Here is a tiny trained network, its code and every weight. The questions are about switching its units off for an input and a class, where a switched-off unit gives its printed mean instead of its output.

import numpy as np


def w(rows, s, z=0):
    codes = np.array(rows[::2]) - 128.0
    scale = np.full(codes.shape[1], s)
    scale[-1] = z or s
    return codes * scale


def f(y):
    return np.maximum(y, 0)


def log_softmax(a):
    a = a - a.max(-1, keepdims=True)
    return a - np.log(np.exp(a).sum(-1, keepdims=True))


def net(x, mask):
    res = np.array(x, float).reshape(1, 5) / 4 @ E
    y = f(res @ A[0][:, :-1].T + A[0][:, -1])
    res = res + np.where(mask, y, B[0][:, -1]) @ B[0][:, :-1]
    return log_softmax(res[-1] @ U[:, :-1].T + U[:, -1])


A, B = {}, {}
E = w([
[197,80,63,117,114,103,17],'x0',
[182,179,157,79,155,204,112],'x1',
[100,199,37,76,88,85,151],'x2',
[137,127,133,128,133,123,135],'x3',
[130,83,10,149,245,188,144],'x4',
],0.011)
A[0] = w([
[102,55,84,164,103,44,198,107],'neuron 1',
[142,182,229,137,34,71,103,124],'neuron 2',
[36,220,157,114,147,176,205,85],'neuron 3',
[101,39,223,190,87,252,83,156],'neuron 4',
[2,208,87,43,122,89,106,91],'neuron 5',
[159,67,101,59,114,98,58,81],'neuron 6',
[114,94,94,122,188,150,160,255],'neuron 7',
[210,244,138,65,176,198,124,104],'neuron 8',
[154,127,91,68,86,103,41,83],'neuron 9',
[221,124,83,115,110,105,43,32],'neuron 10',
[163,241,83,90,123,132,114,97],'neuron 11',
],0.0095,0.0039)
B[0] = w([
[135,161,210,224,50,150,2,192],'neuron 1',
[147,24,81,83,54,197,132,248],'neuron 2',
[105,43,176,153,161,119,236,226],'neuron 3',
[255,173,99,132,174,60,93,228],'neuron 4',
[243,154,151,137,162,102,123,208],'neuron 5',
[102,139,159,205,201,96,156,173],'neuron 6',
[140,128,14,79,71,172,103,208],'neuron 7',
[25,165,163,183,79,149,7,213],'neuron 8',
[128,66,104,177,197,136,201,175],'neuron 9',
[62,59,179,109,195,150,193,180],'neuron 10',
[193,226,120,159,100,104,158,180],'neuron 11',
],0.0078,0.014)
U = w([
[116,74,160,158,180,135,230,85],'0',
[171,70,33,90,59,201,157,62],'1',
[102,167,168,192,79,134,72,97],'2',
[245,183,107,125,138,61,168,91],'3',
[163,125,105,124,107,129,155,254],'4',
[86,116,126,50,116,63,140,165],'5',
],0.012,0.0089)

Each question gives the input, the list of numbers given to net, and the class t.
The units are the neurons (one row each of A and B). Each row of codes is followed by its name. A weight is (code - 128) times the scale printed after its matrix; where a second scale follows, it is the last column's (A, B and U).
mask holds one flag per neuron, in row order. A switched-off neuron (its flag False) gives its mean, the last column of its row in B, instead of its output. The means were averaged over made-up inputs and are rounded, as every weight is.
A unit's drop is (log p(t) with every unit on - log p(t) with that unit switched off) / (log p(t) with every unit on - log p(t) with every unit switched off).
most important unit: the unit with the biggest drop
top k neurons: the k neurons with the biggest drops, biggest first
drop when u is switched off: that unit's drop, to one decimal
input [-4,1,4,3,-2], class 0: top 4 neurons : [neuron 3; neuron 4; neuron 7; neuron 1]
input [6,-1,-6,2,-4], class 0: top neuron : [neuron 10]
input [-6,-4,4,-6,-2], class 0: top 4 neurons : [neuron 3; neuron 4; neuron 8; neuron 7]
input [-6,-7,5,-7,6], class 2: top 2 neurons : [neuron 1; neuron 2]
input [6,2,-8,-5,5], class 3: top 3 neurons : [neuron 4; neuron 2; neuron 3]
input [1,-3,-8,0,-7], class 3: top 2 neurons : [neuron 4; neuron 7]
input [4,-6,-7,-4,3], class 3: top 3 neurons : [neuron 4; neuron 8; neuron 2]
input [6,5,8,-5,1], class 3: top 2 neurons : [neuron 11; neuron 3]
input [4,3,-2,3,-1], class 0: top 2 neurons : [neuron 10; neuron 1]
input [4,0,4,-4,0], class 0: top 2 neurons : [neuron 4; neuron 10]
input [-4,-7,-7,5,-3], class 2: top 2 neurons : [neuron 1; neuron 5]
input [-5,1,-7,-2,-7], class 1: top 2 neurons : [neuron 2; neuron 5]
input [8,-1,-5,4,5], class 0: drop when neuron 6 is switched off : 0.1
input [4,-7,-1,6,-2], class 2: drop when neuron 3 is switched off : 0.3
input [-4,4,-1,2,-6], class 1: drop when neuron 11 is switched off : 0.0
input [-1,-3,-4,-5,5], class 1: most important unit : neuron 7
